Below is a small trained network, with its code and all its weights. Each question gives an input and a class and asks what happens when units are switched off, that is, made to give their printed mean instead of their output.

import numpy as np


def w(rows, s, z=0):
    codes = np.array(rows[::2]) - 128.0
    scale = np.full(codes.shape[1], s)
    scale[-1] = z or s
    return codes * scale


def f(y):
    return y / 2 * (1 + np.tanh(0.7978845608 * (y + 0.044715 * y**3)))


def log_softmax(a):
    a = a - a.max(-1, keepdims=True)
    return a - np.log(np.exp(a).sum(-1, keepdims=True))


def net(x, mask):
    res = np.array(x, float).reshape(1, 7) / 4 @ E
    y = f(res @ A[0][:, :-1].T + A[0][:, -1])
    res = res + np.where(mask, y, B[0][:, -1]) @ B[0][:, :-1]
    return log_softmax(res[-1] @ U[:, :-1].T + U[:, -1])


A, B = {}, {}
E = w([
[134,136,138,134,105,189,162,95,77,93,73],'x0',
[137,52,107,49,77,118,91,138,47,196,200],'x1',
[178,127,126,153,254,226,69,84,208,165,139],'x2',
[115,174,144,104,109,137,145,67,118,131,103],'x3',
[115,131,135,114,95,135,116,114,156,140,116],'x4',
[117,171,156,97,88,136,111,37,127,118,76],'x5',
[48,13,173,97,197,146,202,102,160,205,36],'x6',
],0.0086)
A[0] = w([
[182,155,37,167,173,171,109,90,167,87,144,220],'n0',
[85,145,136,167,114,2,204,166,134,87,67,207],'n1',
[94,65,195,79,136,59,131,125,58,139,89,100],'n2',
[84,170,163,112,63,90,185,169,76,113,110,235],'n3',
[103,148,156,71,110,165,80,148,67,197,240,191],'n4',
[110,21,224,137,174,120,188,83,190,159,87,146],'n5',
[172,76,150,217,185,134,170,53,166,76,150,48],'n6',
[107,82,171,153,173,102,180,60,159,194,21,253],'n7',
[205,231,46,163,113,152,45,197,201,4,210,212],'n8',
[202,219,91,123,49,163,115,219,54,89,182,241],'n9',
[128,31,213,108,189,71,146,131,136,214,40,230],'n10',
],0.0087,0.0048)
B[0] = w([
[98,167,197,125,145,145,72,99,173,108,53,184],'n0',
[145,77,193,120,112,163,129,211,122,15,205,208],'n1',
[40,129,46,85,150,202,196,179,43,176,142,181],'n2',
[135,78,103,90,84,135,121,146,58,47,167,208],'n3',
[172,129,126,158,88,96,69,57,113,83,200,193],'n4',
[2,116,68,100,200,152,204,148,156,92,210,224],'n5',
[148,138,148,101,169,254,104,179,133,175,127,155],'n6',
[152,120,176,100,170,196,87,203,162,109,142,237],'n7',
[155,135,230,158,111,63,54,70,128,165,62,249],'n8',
[214,132,132,189,82,86,85,19,78,83,102,237],'n9',
[69,60,86,105,145,168,180,235,114,125,227,238],'n10',
],0.0092,0.016)
U = w([
[174,142,173,126,79,148,64,80,154,50,118,252],'0',
[105,46,75,100,176,145,160,154,137,88,136,218],'1',
[184,129,115,97,69,52,98,81,53,134,108,4],'2',
[101,92,60,56,123,121,180,184,62,173,146,4],'3',
[172,227,119,156,126,130,92,90,181,120,2,115],'4',
[91,126,62,153,189,168,216,131,251,97,123,25],'5',
],0.0081,0.0049)

Each question gives the input, the list of numbers given to net, and the class t.
The units are the neurons (one row each of A and B). Each row of codes is followed by its name. A weight is (code - 128) times the scale printed after its matrix; where a second scale follows, it is the last column's (A, B and U).
mask holds one flag per neuron, in row order. A switched-off neuron (its flag False) gives its mean, the last column of its row in B, instead of its output. The means were averaged over made-up inputs and are rounded, as every weight is.
A unit's drop is (log p(t) with every unit on - log p(t) with that unit switched off) / (log p(t) with every unit on - log p(t) with every unit switched off).
The circuit of an input: a set's keep is (log p(t) with only the set's units on - log p(t) with every unit switched off) / (log p(t) with every unit on - log p(t) with every unit switched off). Starting from all 11 units, units are removed one at a time, each time the one whose removal leaves the highest keep (on an exact tie, the one counted first), for as long as the keep stays at least 0.8.
units of the circuit, in order: the units of the circuit, biggest drop first
most important unit: the unit with the biggest drop
top k neurons: the k neurons with the biggest drops, biggest first
drop of u: that unit's drop, to one decimal
input [1,1,-1,-2,1,-5,-3], class 2: most important unit	n7
input [1,1,-2,3,8,-1,0], class 2: units of the circuit, in order	(n5, n7, n0)
input [6,-4,-2,-6,1,6,1], class 1: top 2 neurons	(n8, n9)
input [-6,6,-1,-1,4,-7,1], class 3: top 2 neurons	(n8, n9)
input [8,8,0,-7,8,-4,4], class 3: units of the circuit, in order	(n2, n1)
input [-7,1,-1,-8,-2,-3,1], class 3: units of the circuit, in order	(n7, n0)
input [0,4,6,-3,-2,-4,0], class 0: top 2 neurons	(n5, n2)
input [-5,-5,3,8,6,7,0], class 4: top 3 neurons	(n10, n1, n3)
input [-6,7,2,4,-5,-6,-1], class 0: top 2 neurons	(n2, n4)
input [0,2,-4,6,-1,-8,2], class 3: units of the circuit, in order	(n2, n7, n0)
input [4,0,1,4,5,-6,7], class 5: units of the circuit, in order	(n5, n3)
input [1,1,-2,8,-5,-5,7], class 3: top 4 neurons	(n2, n10, n0, n9)
input [-4,8,6,5,4,-8,0], class 0: top 3 neurons	(n4, n5, n2)
input [7,5,0,7,1,-7,8], class 3: units of the circuit, in order	(n2)
input [-3,-2,1,0,-2,0,8], class 5: top 3 neurons	(n5, n3, n9)
input [5,8,-3,3,-8,2,2], class 3: top 2 neurons	(n2, n8)
input [8,2,-1,6,-8,-1,-2], class 2: top 2 neurons	(n7, n1)
input [-2,8,-2,0,-7,-1,0], class 2: top 2 neurons	(n4, n5)
input [3,-8,-1,7,-7,6,6], class 1: top 2 neurons	(n1, n10)
input [-3,4,-6,0,-2,8,6], class 3: units of the circuit, in order	(n2)
input [-8,3,1,-2,-7,-5,0], class 0: top 2 neurons	(n2, n5)
input [-7,-7,3,4,-7,-2,7], class 5: top 2 neurons	(n5, n3)
input [4,-8,4,-4,-2,-1,7], class 5: drop of n5	0.2
input [1,5,-5,6,2,7,6], class 3: drop of n2	0.6
input [-1,5,-5,-6,-8,-3,5], class 3: drop of n2	0.4
input [5,1,-6,7,1,0,6], class 3: drop of n7	-0.2
input [8,-5,3,4,6,-8,0], class 4: most important unit	n10
